Below are the code and all the weights of a small trained network. Each question names an input and a target symbol and asks about switching units off, where a switched-off unit gives its printed mean instead of its output.

import numpy as np


def w(rows, s, z=0):
    codes = np.array(rows[::2]) - 128.0
    scale = np.full(codes.shape[1], s)
    scale[-1] = z or s
    return codes * scale


def f(y):
    return y / 2 * (1 + np.tanh(0.7978845608 * (y + 0.044715 * y**3)))


def softmax(a):
    e = np.exp(a - a.max(-1, keepdims=True))
    return e / e.sum(-1, keepdims=True)


def log_softmax(a):
    a = a - a.max(-1, keepdims=True)
    return a - np.log(np.exp(a).sum(-1, keepdims=True))


def net(x, mask):
    ids = ['γζθμξπτφ'.index(c) for c in x.split()]
    T = len(ids)
    res = E[ids] + P[:T]
    r = res
    for j in range(2):
        rows = slice(2 * j, 2 * j + 2)
        q, k, v = (r @ M[0][rows].T for M in (Q, K, V))
        z = softmax(np.where(np.tri(T) > 0, q @ k.T / 2**0.5, -1e9)) @ v
        o = O[0][rows]
        res = res + np.where(mask[j], z, o[:, -1]) @ o[:, :-1]
    y = f(res @ A[0][:, :-1].T + A[0][:, -1])
    res = res + np.where(mask[2:6], y, B[0][:, -1]) @ B[0][:, :-1]
    return log_softmax(res[-1] @ U[:, :-1].T + U[:, -1])


Q, K, V, O, A, B = {}, {}, {}, {}, {}, {}
E = w([
[183,209,56,209],'γ',
[195,160,49,3],'ζ',
[129,180,152,96],'θ',
[253,125,155,130],'μ',
[94,58,92,129],'ξ',
[96,70,232,200],'π',
[104,127,121,108],'τ',
[91,147,130,83],'φ',
],0.012)
P = w([
[128,137,153,40],'0',
[137,1,52,189],'1',
[142,18,61,146],'2',
[141,63,72,120],'3',
[161,211,159,162],'4',
[151,198,160,141],'5',
[125,191,155,139],'6',
[103,92,123,154],'7',
[103,106,139,138],'8',
[102,138,135,131],'9',
],0.0053)
Q[0] = w([
[82,146,214,177],'head 1',
[139,94,74,86],'head 1',
[146,77,83,12],'head 2',
[34,89,156,152],'head 2',
],0.011)
K[0] = w([
[97,41,148,206],'head 1',
[132,188,156,87],'head 1',
[143,189,174,7],'head 2',
[28,149,186,151],'head 2',
],0.011)
V[0] = w([
[19,119,87,123],'head 1',
[212,162,210,186],'head 1',
[129,255,123,45],'head 2',
[166,42,39,28],'head 2',
],0.0067)
O[0] = w([
[93,47,78,3,135],'head 1',
[154,97,73,239,59],'head 1',
[238,42,186,37,115],'head 2',
[25,179,233,105,253],'head 2',
],0.0058,0.0047)
A[0] = w([
[35,95,104,117,80],'neuron 1',
[198,71,203,124,253],'neuron 2',
[36,53,209,182,137],'neuron 3',
[120,110,2,85,240],'neuron 4',
],0.008,0.0042)
B[0] = w([
[114,238,52,117,195],'neuron 1',
[156,65,163,173,225],'neuron 2',
[39,131,139,97,255],'neuron 3',
[245,138,87,113,239],'neuron 4',
],0.011,0.0039)
U = w([
[137,115,133,164,2],'γ',
[2,37,239,152,135],'ζ',
[192,45,215,241,231],'θ',
[107,118,146,184,115],'μ',
[40,223,67,40,113],'ξ',
[200,241,61,217,229],'π',
[118,96,125,119,24],'τ',
[203,79,141,2,114],'φ',
],0.0078,0.0024)

Each question gives the input, a string of symbols that net reads in full, and the target symbol t.
The units are the heads (2 rows each of Q, K, V and O) and the neurons (one row each of A and B). Each row of codes is followed by its name. A weight is (code - 128) times the scale printed after its matrix; where a second scale follows, it is the last column's (O, A, B and U).
mask holds one flag per unit, heads first, then neurons. A switched-off unit (its flag False) gives its mean, the last column of its rows in O or B, instead of its output. The means were averaged over made-up inputs and are rounded, as every weight is.
A unit's drop is (log p(t) with every unit on - log p(t) with that unit switched off) / (log p(t) with every unit on - log p(t) with every unit switched off).
The circuit of an input: a set's keep is (log p(t) with only the set's units on - log p(t) with every unit switched off) / (log p(t) with every unit on - log p(t) with every unit switched off). Starting from all 6 units, units are removed one at a time, each time the one whose removal leaves the highest keep (on an exact tie, the one counted first), for as long as the keep stays at least 0.8.
units of the circuit, in order: the units of the circuit, biggest drop first
top k neurons: the k neurons with the biggest drops, biggest first
which heads matter: for each layer, one digit per head in row order, 1 if its drop is at least 0.15 and else 0, layers parted by /
drop of u: that unit's drop, to one decimal
input ξ φ ζ ξ π ξ ξ ξ ξ ξ, target ξ: units of the circuit, in order -> neuron 1; neuron 2; head 2
input φ φ φ, target φ: units of the circuit, in order -> head 2; head 1; neuron 4
input θ ξ ξ, target θ: units of the circuit, in order -> head 2; neuron 2; head 1
input ζ ζ ξ φ θ, target ζ: units of the circuit, in order -> neuron 4; neuron 1
input ξ ξ τ, target ξ: units of the circuit, in order -> head 2; neuron 1; head 1
input ζ μ ζ φ, target ζ: which heads matter -> 01
input θ γ π ξ, target θ: which heads matter -> 11
input ζ φ μ ζ ξ ξ ξ ξ ξ μ, target θ: units of the circuit, in order -> neuron 2; neuron 1
input ζ μ γ τ, target ζ: top 3 neurons -> neuron 4; neuron 1; neuron 2
input ζ μ ξ, target ζ: top neuron -> neuron 3
input π π τ, target π: top 2 neurons -> neuron 4; neuron 3
input ξ ξ φ ξ π π π π ζ ξ, target π: top 2 neurons -> neuron 4; neuron 1
input ζ ξ ξ θ, target ζ: top 3 neurons -> neuron 4; neuron 1; neuron 2
input π θ ξ, target π: drop of head 2 -> 0.6
input ζ θ ζ τ, target ζ: drop of head 1 -> 0.1
input ζ ξ μ ξ φ μ ξ φ μ, target θ: drop of neuron 3 -> 0.1
